Here is a tiny trained network, its code and every weight. The questions are about switching its units off for an input and a class, where a switched-off unit gives its printed mean instead of its output.

import numpy as np


def w(rows, s, z=0):
    codes = np.array(rows[::2]) - 128.0
    scale = np.full(codes.shape[1], s)
    scale[-1] = z or s
    return codes * scale


def norm(h):
    return h / np.sqrt((h * h).mean(-1, keepdims=True) + 1e-5)


def f(y):
    return np.maximum(y, 0)


def log_softmax(a):
    a = a - a.max(-1, keepdims=True)
    return a - np.log(np.exp(a).sum(-1, keepdims=True))


def net(x, mask):
    res = np.array(x, float).reshape(1, 7) / 4 @ E
    u = 0
    for l in range(2):
        y = f(norm(res) @ A[l][:, :-1].T + A[l][:, -1])
        res = res + np.where(mask[u : u + 6], y, B[l][:, -1]) @ B[l][:, :-1]
        u += 6
    return log_softmax(norm(res)[-1] @ U[:, :-1].T + U[:, -1])


A, B = {}, {}
E = w([
[66,43,112,173,165,155,115,198,189],'x0',
[69,161,96,183,145,38,117,198,68],'x1',
[99,94,157,128,130,126,117,106,132],'x2',
[109,110,121,104,141,148,139,136,69],'x3',
[112,182,149,139,56,156,53,129,155],'x4',
[121,42,122,122,3,40,105,162,62],'x5',
[131,154,94,130,129,109,131,106,202],'x6',
],0.0073)
A[0] = w([
[149,108,114,98,140,220,56,172,145,153],'0.n1',
[198,133,137,169,253,96,65,121,119,22],'0.n2',
[79,226,108,82,51,119,122,3,58,178],'0.n3',
[83,41,109,151,118,149,141,185,183,4],'0.n4',
[184,21,90,72,1,20,139,140,123,18],'0.n5',
[250,108,178,89,134,66,159,76,93,66],'0.n6',
],0.0063,0.0024)
B[0] = w([
[223,70,109,50,116,126,78,184,152,188],'0.n1',
[78,255,100,124,173,108,89,92,105,161],'0.n2',
[100,53,173,187,110,129,179,218,246,228],'0.n3',
[147,33,73,135,39,196,224,194,148,181],'0.n4',
[110,187,81,152,110,231,19,21,68,253],'0.n5',
[142,119,83,149,93,99,225,153,161,189],'0.n6',
],0.0083,0.0063)
A[1] = w([
[254,85,168,103,96,201,98,95,194,89],'1.n1',
[131,176,172,111,180,186,155,125,161,133],'1.n2',
[107,162,168,155,82,51,230,143,145,123],'1.n3',
[139,98,72,137,164,103,175,82,98,94],'1.n4',
[129,118,107,39,110,145,68,108,31,244],'1.n5',
[84,130,92,218,159,57,111,199,114,249],'1.n6',
],0.0093,0.0015)
B[1] = w([
[110,118,126,130,168,22,148,108,118,254],'1.n1',
[57,170,138,196,49,167,69,110,50,193],'1.n2',
[203,73,141,85,130,87,165,195,107,176],'1.n3',
[172,143,186,249,167,103,158,160,111,160],'1.n4',
[155,157,167,171,255,100,103,97,107,184],'1.n5',
[113,120,156,71,155,55,140,134,130,212],'1.n6',
],0.0089,0.0093)
U = w([
[117,171,170,189,166,122,129,176,151,255],'0',
[58,254,124,178,129,213,71,93,90,102],'1',
[134,136,141,95,112,154,171,241,176,55],'2',
[88,183,138,47,171,77,149,109,135,13],'3',
],0.0081,0.0013)

Each question gives the input, the list of numbers given to net, and the class t.
The units are the neurons (one row each of A and B). Each row of codes is followed by its name. A weight is (code - 128) times the scale printed after its matrix; where a second scale follows, it is the last column's (A, B and U).
mask holds one flag per neuron, layer by layer. A switched-off neuron (its flag False) gives its mean, the last column of its row in B, instead of its output. The means were averaged over made-up inputs and are rounded, as every weight is.
A unit's drop is (log p(t) with every unit on - log p(t) with that unit switched off) / (log p(t) with every unit on - log p(t) with every unit switched off).
The circuit of an input: a set's keep is (log p(t) with only the set's units on - log p(t) with every unit switched off) / (log p(t) with every unit on - log p(t) with every unit switched off). Starting from all 12 units, units are removed one at a time, each time the one whose removal leaves the highest keep (on an exact tie, the one counted first), for as long as the keep stays at least 0.8.
circuit, biggest first: the units of the circuit, biggest drop first
unit that matters most: the unit with the biggest drop
top k neurons: the k neurons with the biggest drops, biggest first
top k neurons in layer l: the k neurons of layer l with the biggest drops, biggest first
drop when u is switched off: that unit's drop, to one decimal
input [-7,7,-2,2,-6,1,-1], class 2: unit that matters most : 1.n3
input [-8,-3,-1,1,-6,3,3], class 2: circuit, biggest first : [0.n6; 0.n3]
input [-3,-1,6,-4,2,-2,7], class 2: top 4 neurons : [0.n5; 0.n3; 1.n3; 1.n5]
input [8,-4,0,-8,-3,8,6], class 1: top 2 neurons : [0.n5; 0.n3]
input [-1,-8,-1,5,6,-5,4], class 3: top 2 neurons : [1.n1; 0.n1]
input [-4,2,-3,-7,-3,-6,-8], class 1: top 3 neurons : [1.n2; 0.n2; 1.n1]
input [7,5,7,-1,5,8,-4], class 1: top 4 neurons in layer 0 : [0.n5; 0.n3; 0.n6; 0.n1]
input [-2,-7,-4,-7,2,-3,-7], class 3: top 3 neurons : [1.n1; 0.n1; 1.n4]
input [6,-1,7,-3,0,-1,7], class 2: top 2 neurons in layer 0 : [0.n4; 0.n5]
input [-5,-1,7,-8,-7,-8,-5], class 1: top 2 neurons : [1.n2; 0.n2]
input [-7,-5,7,6,-7,0,8], class 0: top 2 neurons in layer 1 : [1.n4; 1.n6]
input [5,8,0,3,3,0,1], class 3: top 2 neurons in layer 0 : [0.n3; 0.n6]
input [-8,5,8,6,-1,2,5], class 2: circuit, biggest first : [0.n3; 1.n3]
input [-1,-6,-8,-2,2,1,-7], class 3: circuit, biggest first : [1.n1]
input [-3,0,3,-6,1,1,3], class 2: circuit, biggest first : [0.n3; 1.n5]
input [2,-7,-5,-7,-2,1,1], class 3: top 2 neurons : [1.n1; 0.n3]
input [1,6,5,6,1,-2,-8], class 3: top 3 neurons in layer 1 : [1.n6; 1.n2; 1.n4]
input [-1,-8,-3,8,-8,3,6], class 0: top 3 neurons in layer 1 : [1.n4; 1.n6; 1.n5]
input [-2,-2,7,-7,0,-5,3], class 1: top 2 neurons in layer 1 : [1.n2; 1.n6]
input [3,-2,2,7,-2,7,1], class 1: top neuron : [0.n5]
input [-4,3,2,-1,-1,-3,1], class 2: top 3 neurons in layer 1 : [1.n3; 1.n1; 1.n5]
input [-7,2,5,-6,5,2,7], class 2: top 2 neurons : [0.n3; 1.n3]
input [-8,0,3,3,0,-4,2], class 2: top 2 neurons : [0.n3; 1.n3]
input [-4,1,-6,0,3,1,3], class 2: drop when 0.n1 is switched off : 0.0
input [2,-2,3,-6,5,6,5], class 1: drop when 0.n5 is switched off : 0.8
input [-3,-2,2,-1,1,5,5], class 1: drop when 0.n5 is switched off : 2.3
input [-2,2,-7,2,-7,-8,-4], class 1: drop when 1.n1 is switched off : 0.1
input [-7,3,-6,-5,5,3,-7], class 2: top neuron in layer 0 : [0.n3]
